Below are the code and all the weights of a small trained network. Each question names an input and a target symbol and asks about switching units off, where a switched-off unit gives its printed mean instead of its output.

import numpy as np


def w(rows, s, z=0):
    codes = np.array(rows[::2]) - 128.0
    scale = np.full(codes.shape[1], s)
    scale[-1] = z or s
    return codes * scale


def norm(h):
    return h / np.sqrt((h * h).mean(-1, keepdims=True) + 1e-5)


def f(y):
    return np.maximum(y, 0)


def softmax(a):
    e = np.exp(a - a.max(-1, keepdims=True))
    return e / e.sum(-1, keepdims=True)


def log_softmax(a):
    a = a - a.max(-1, keepdims=True)
    return a - np.log(np.exp(a).sum(-1, keepdims=True))


def net(x, mask):
    ids = ['ΔΘΠΦαβγεζημτω'.index(c) for c in x.split()]
    T = len(ids)
    res = E[ids] + P[:T]
    u = 0
    for l in range(3):
        r = norm(res)
        for j in range(3):
            rows = slice(2 * j, 2 * j + 2)
            q, k, v = (r @ M[l][rows].T for M in (Q, K, V))
            z = softmax(np.where(np.tri(T) > 0, q @ k.T / 2**0.5, -1e9)) @ v
            o = O[l][rows]
            res = res + np.where(mask[u + j], z, o[:, -1]) @ o[:, :-1]
        u += 3
        y = f(norm(res) @ A[l][:, :-1].T + A[l][:, -1])
        res = res + np.where(mask[u : u + 4], y, B[l][:, -1]) @ B[l][:, :-1]
        u += 4
    return log_softmax(norm(res)[-1] @ U[:, :-1].T + U[:, -1])


Q, K, V, O, A, B = {}, {}, {}, {}, {}, {}
E = w([
[139,162,69,131],'Δ',
[128,155,85,135],'Θ',
[124,158,83,136],'Π',
[57,232,86,106],'Φ',
[59,229,79,103],'α',
[64,224,85,114],'β',
[61,254,193,199],'γ',
[72,222,86,121],'ε',
[67,225,82,117],'ζ',
[134,247,148,104],'η',
[252,106,96,130],'μ',
[64,230,83,106],'τ',
[246,53,66,223],'ω',
],0.00061)
P = w([
[127,26,212,81],'0',
[138,3,78,89],'1',
[151,27,74,103],'2',
[159,44,71,115],'3',
[166,59,71,122],'4',
[172,68,68,126],'5',
[179,79,66,126],'6',
[184,83,65,129],'7',
[188,89,62,131],'8',
[193,94,60,132],'9',
[196,100,59,131],'10',
[200,104,54,135],'11',
[203,108,53,134],'12',
],0.0004)
Q[0] = w([
[98,74,65,232],'0.h0',
[119,174,165,225],'0.h0',
[101,229,170,129],'0.h1',
[124,255,143,114],'0.h1',
[190,57,25,115],'0.h2',
[177,19,6,176],'0.h2',
],0.0036)
K[0] = w([
[88,101,101,177],'0.h0',
[208,99,93,175],'0.h0',
[113,226,112,105],'0.h1',
[119,246,148,89],'0.h1',
[151,58,107,67],'0.h2',
[132,3,126,43],'0.h2',
],0.0043)
V[0] = w([
[129,154,172,93],'0.h0',
[104,168,169,110],'0.h0',
[123,165,83,179],'0.h1',
[9,139,117,143],'0.h1',
[155,129,82,62],'0.h2',
[149,219,14,128],'0.h2',
],0.0012)
O[0] = w([
[144,171,190,150,120],'0.h0',
[150,226,170,210,133],'0.h0',
[136,62,88,155,179],'0.h1',
[124,36,68,38,170],'0.h1',
[114,152,194,131,165],'0.h2',
[78,7,183,169,255],'0.h2',
],0.0011,0.00078)
A[0] = w([
[198,175,209,112,113],'0.n0',
[240,33,100,66,254],'0.n1',
[76,87,251,133,106],'0.n2',
[162,190,73,74,9],'0.n3',
],0.0013,0.00032)
B[0] = w([
[127,120,21,163,163],'0.n0',
[22,185,129,37,255],'0.n1',
[37,151,88,19,152],'0.n2',
[73,7,176,127,191],'0.n3',
],0.0012,0.00083)
Q[1] = w([
[85,193,254,201],'1.h0',
[55,172,244,219],'1.h0',
[95,148,100,239],'1.h1',
[105,119,195,97],'1.h1',
[105,140,176,166],'1.h2',
[155,103,77,104],'1.h2',
],0.0027)
K[1] = w([
[46,230,210,196],'1.h0',
[4,200,212,208],'1.h0',
[72,234,171,110],'1.h1',
[128,99,72,107],'1.h1',
[99,144,165,164],'1.h2',
[132,116,121,85],'1.h2',
],0.0028)
V[1] = w([
[209,115,101,4],'1.h0',
[234,32,2,60],'1.h0',
[140,41,96,105],'1.h1',
[100,94,142,213],'1.h1',
[177,118,173,184],'1.h2',
[71,127,92,139],'1.h2',
],0.00082)
O[1] = w([
[1,205,142,203,168],'1.h0',
[42,163,223,195,198],'1.h0',
[191,141,135,170,130],'1.h1',
[141,73,213,160,82],'1.h1',
[138,15,148,187,2],'1.h2',
[172,219,156,67,209],'1.h2',
],0.00076,0.0006)
A[1] = w([
[156,176,86,112,58],'1.n0',
[246,138,111,189,141],'1.n1',
[175,213,26,166,92],'1.n2',
[181,128,60,21,251],'1.n3',
],0.0012)
B[1] = w([
[254,107,100,180,133],'1.n0',
[107,132,202,81,145],'1.n1',
[162,220,175,175,183],'1.n2',
[51,175,140,173,251],'1.n3',
],0.0015,0.0017)
Q[2] = w([
[250,24,157,57],'2.h0',
[14,255,100,206],'2.h0',
[110,79,115,79],'2.h1',
[132,67,85,44],'2.h1',
[132,133,190,147],'2.h2',
[139,174,97,228],'2.h2',
],0.0048)
K[2] = w([
[17,207,158,10],'2.h0',
[224,23,108,253],'2.h0',
[51,128,96,99],'2.h1',
[29,143,113,88],'2.h1',
[143,66,90,151],'2.h2',
[234,126,173,167],'2.h2',
],0.0045)
V[2] = w([
[116,176,210,71],'2.h0',
[128,9,212,120],'2.h0',
[123,77,164,140],'2.h1',
[135,199,180,67],'2.h1',
[104,141,105,63],'2.h2',
[130,33,88,212],'2.h2',
],0.0016)
O[2] = w([
[34,184,150,67,117],'2.h0',
[102,102,188,195,3],'2.h0',
[126,164,108,164,63],'2.h1',
[138,27,124,144,181],'2.h1',
[166,89,109,138,166],'2.h2',
[105,254,112,119,33],'2.h2',
],0.0017,0.0014)
A[2] = w([
[187,177,108,102,186],'2.n0',
[90,47,95,188,174],'2.n1',
[158,142,105,250,253],'2.n2',
[206,180,169,101,29],'2.n3',
],0.0019,0.00051)
B[2] = w([
[110,152,62,228,183],'2.n0',
[222,174,234,135,229],'2.n1',
[90,75,85,52,254],'2.n2',
[195,119,252,50,148],'2.n3',
],0.0015,0.0011)
U = w([
[20,111,82,2,253],'Δ',
[95,209,16,159,210],'Θ',
[189,250,88,206,177],'Π',
[227,231,218,148,185],'Φ',
[152,112,167,153,15],'α',
[158,107,164,158,22],'β',
[191,64,180,179,136],'γ',
[168,88,160,162,57],'ε',
[163,94,163,159,45],'ζ',
[183,81,180,164,95],'η',
[169,93,133,139,51],'μ',
[155,110,169,150,13],'τ',
[35,144,242,227,131],'ω',
],0.0078,0.0048)

Each question gives the input, a string of symbols that net reads in full, and the target symbol t.
The units are the heads (2 rows each of Q, K, V and O) and the neurons (one row each of A and B). Each row of codes is followed by its name. A weight is (code - 128) times the scale printed after its matrix; where a second scale follows, it is the last column's (O, A, B and U).
mask holds one flag per unit, layer by layer, with each layer's heads first. A switched-off unit (its flag False) gives its mean, the last column of its rows in O or B, instead of its output. The means were averaged over made-up inputs and are rounded, as every weight is.
A unit's drop is (log p(t) with every unit on - log p(t) with that unit switched off) / (log p(t) with every unit on - log p(t) with every unit switched off).
The circuit of an input: a set's keep is (log p(t) with only the set's units on - log p(t) with every unit switched off) / (log p(t) with every unit on - log p(t) with every unit switched off). Starting from the 12 units with the biggest drops (on a tie, the unit counted first), units are removed one at a time, each time the one whose removal leaves the highest keep (on an exact tie, the one counted first), for as long as the keep stays at least 0.8.
circuit, biggest first: the units of the circuit, biggest drop first
unit that matters most: the unit with the biggest drop
top k neurons: the k neurons with the biggest drops, biggest first
top k neurons in layer l: the k neurons of layer l with the biggest drops, biggest first
which heads matter: for each layer, one digit per head in row order, 1 if its drop is at least 0.15 and else 0, layers parted by /
input ω β Δ ε γ Π μ Π ε η γ η, target ω: circuit, biggest first => (2.h0, 0.n3, 1.n1)
input μ η μ Δ Θ τ γ ζ Φ μ, target Π: top 3 neurons in layer 1 => (1.n2, 1.n0, 1.n3)
input γ Φ Δ Φ γ ω ω, target Θ: circuit, biggest first => (2.h2, 2.h1, 0.n1)
input ω η η η ζ ε γ ω, target Θ: top 2 neurons => (0.n3, 0.n0)
input γ ε γ, target Θ: unit that matters most => 0.h2
input ω η μ ζ μ, target ω: circuit, biggest first => (2.h0, 1.n3, 0.n1, 1.h0)
input α τ γ η Φ Δ μ γ η, target Θ: top 4 neurons => (0.n1, 0.n0, 0.n3, 1.n2)
input η μ ζ γ τ Π γ η, target Θ: which heads matter => 100 / 001 / 100
input β β α μ η ζ γ β Δ η Π τ μ, target Θ: top 2 neurons => (0.n1, 1.n3)
input ω μ η γ Π, target ω: which heads matter => 000 / 000 / 100
input η β Π Θ μ β γ, target Δ: top 3 neurons => (0.n2, 0.n1, 2.n1)
input γ ε Θ γ μ Π γ γ, target Φ: which heads matter => 001 / 100 / 100
input τ Π μ, target Δ: circuit, biggest first => (0.n1, 1.n3)
input η Φ η η γ η, target Φ: circuit, biggest first => (0.n1, 0.h0)
input γ Θ ε τ γ ζ β Θ η, target Δ: unit that matters most => 0.n3
input ζ ε ζ ε γ, target Δ: top 2 neurons => (0.n2, 0.n3)
input μ γ γ τ γ γ ζ ε Θ η, target Δ: which heads matter => 011 / 100 / 000
input γ ζ β β γ γ γ, target Φ: which heads matter => 101 / 100 / 100
input α Φ μ γ Φ μ, target Θ: which heads matter => 010 / 100 / 100
input ω μ Δ ζ, target ω: circuit, biggest first => (2.h0)
input γ Δ γ ζ γ, target Π: which heads matter => 001 / 100 / 100
input Φ β γ γ γ, target Π: which heads matter => 111 / 100 / 100
input ε η η Δ η, target Π: which heads matter => 110 / 000 / 100
